Below is a small trained network, with its code and all its weights. Each question gives an input and a class and asks what happens when units are switched off, that is, made to give their printed mean instead of their output.

import numpy as np


def w(rows, s, z=0):
    codes = np.array(rows[::2]) - 128.0
    scale = np.full(codes.shape[1], s)
    scale[-1] = z or s
    return codes * scale


def norm(h):
    return h / np.sqrt((h * h).mean(-1, keepdims=True) + 1e-5)


def f(y):
    return y / 2 * (1 + np.tanh(0.7978845608 * (y + 0.044715 * y**3)))


def log_softmax(a):
    a = a - a.max(-1, keepdims=True)
    return a - np.log(np.exp(a).sum(-1, keepdims=True))


def net(x, mask):
    res = np.array(x, float).reshape(1, 8) / 4 @ E
    u = 0
    for l in range(2):
        y = f(norm(res) @ A[l][:, :-1].T + A[l][:, -1])
        res = res + np.where(mask[u : u + 6], y, B[l][:, -1]) @ B[l][:, :-1]
        u += 6
    return log_softmax(norm(res)[-1] @ U[:, :-1].T + U[:, -1])


A, B = {}, {}
E = w([
[193,157,69,155],'x0',
[88,121,131,87],'x1',
[164,197,106,230],'x2',
[103,123,210,150],'x3',
[103,215,228,171],'x4',
[2,134,88,91],'x5',
[128,160,71,185],'x6',
[110,5,80,154],'x7',
],0.0046)
A[0] = w([
[254,167,111,164,21],'L0N1',
[26,62,210,217,177],'L0N2',
[115,204,86,12,220],'L0N3',
[170,97,108,158,121],'L0N4',
[155,143,188,89,253],'L0N5',
[160,148,94,39,192],'L0N6',
],0.0083,0.0025)
B[0] = w([
[149,160,134,237,214],'L0N1',
[120,228,94,3,236],'L0N2',
[21,80,147,248,252],'L0N3',
[73,124,131,140,154],'L0N4',
[144,51,229,139,226],'L0N5',
[56,65,155,247,196],'L0N6',
],0.0061,0.0035)
A[1] = w([
[91,134,88,115,253],'L1N1',
[91,90,133,60,165],'L1N2',
[140,91,35,70,71],'L1N3',
[137,246,86,180,163],'L1N4',
[174,202,152,141,71],'L1N5',
[113,62,128,176,97],'L1N6',
],0.011,0.0019)
B[1] = w([
[137,231,82,75,182],'L1N1',
[146,183,83,226,193],'L1N2',
[199,33,2,17,174],'L1N3',
[181,177,133,240,253],'L1N4',
[187,49,51,117,189],'L1N5',
[49,124,4,124,198],'L1N6',
],0.0067,0.0048)
U = w([
[128,151,106,151,43],'0',
[49,125,115,171,141],'1',
[181,69,214,108,133],'2',
[216,140,121,254,163],'3',
[121,49,20,103,174],'4',
[82,196,177,50,133],'5',
[149,128,148,123,2],'6',
],0.017,0.0097)

Each question gives the input, the list of numbers given to net, and the class t.
The units are the neurons (one row each of A and B). Each row of codes is followed by its name. A weight is (code - 128) times the scale printed after its matrix; where a second scale follows, it is the last column's (A, B and U).
mask holds one flag per neuron, layer by layer. A switched-off neuron (its flag False) gives its mean, the last column of its row in B, instead of its output. The means were averaged over made-up inputs and are rounded, as every weight is.
A unit's drop is (log p(t) with every unit on - log p(t) with that unit switched off) / (log p(t) with every unit on - log p(t) with every unit switched off).
The circuit of an input: a set's keep is (log p(t) with only the set's units on - log p(t) with every unit switched off) / (log p(t) with every unit on - log p(t) with every unit switched off). Starting from all 12 units, units are removed one at a time, each time the one whose removal leaves the highest keep (on an exact tie, the one counted first), for as long as the keep stays at least 0.8.
units of the circuit, in order: the units of the circuit, biggest drop first
unit that matters most: the unit with the biggest drop
k most important neurons: the k neurons with the biggest drops, biggest first
k most important neurons of layer l: the k neurons of layer l with the biggest drops, biggest first
drop of u: that unit's drop, to one decimal
input [-5,7,-7,-3,-1,2,-6,-2], class 1: 2 most important neurons of layer 1 : (L1N2; L1N3)
input [-6,-5,7,-3,-3,3,5,5], class 4: units of the circuit, in order : (L1N3; L0N1; L0N3)
input [-4,1,-5,6,0,-3,-8,6], class 5: units of the circuit, in order : (L0N2; L1N5)
input [1,0,-8,-8,0,-8,3,-5], class 1: 3 most important neurons : (L0N6; L0N3; L1N6)
input [6,-2,-4,7,-5,-7,5,6], class 4: 3 most important neurons of layer 1 : (L1N4; L1N6; L1N2)
input [-2,-6,5,1,-2,-4,0,8], class 4: most important neuron of layer 0 : (L0N4)
input [5,5,4,0,4,3,1,7], class 4: units of the circuit, in order : (L0N1; L0N3)
input [1,-3,-2,7,6,-5,-4,-6], class 2: units of the circuit, in order : (L0N5; L1N4; L1N2)
input [1,5,8,8,5,1,-4,1], class 5: 2 most important neurons : (L0N2; L0N1)
input [-5,0,5,4,1,4,6,2], class 0: 3 most important neurons : (L0N2; L1N4; L0N5)
input [3,-6,5,2,-5,3,-1,4], class 4: units of the circuit, in order : (L1N3; L0N3)
input [-5,-2,4,-5,2,2,1,5], class 4: 4 most important neurons : (L1N3; L0N1; L0N3; L0N6)
input [-8,-8,8,3,7,-1,-8,-3], class 2: 3 most important neurons of layer 0 : (L0N5; L0N1; L0N3)
input [3,-6,-6,8,1,-8,-5,0], class 2: units of the circuit, in order : (L1N4)
input [-4,2,2,0,-8,6,-3,-5], class 1: 2 most important neurons : (L0N3; L1N3)
input [-2,7,-7,-5,-5,0,-3,0], class 1: 2 most important neurons of layer 1 : (L1N5; L1N2)
input [-8,2,7,4,-2,-3,-3,5], class 5: drop of L0N2 : 0.7
input [-4,6,-1,7,1,-4,2,-3], class 5: drop of L0N2 : 0.6
input [6,3,-3,-4,2,0,-5,-4], class 1: drop of L0N6 : 0.0
input [-4,5,5,5,4,4,0,8], class 5: drop of L0N2 : 0.3
input [-8,-7,2,3,5,-4,-3,-8], class 2: unit that matters most : L0N5
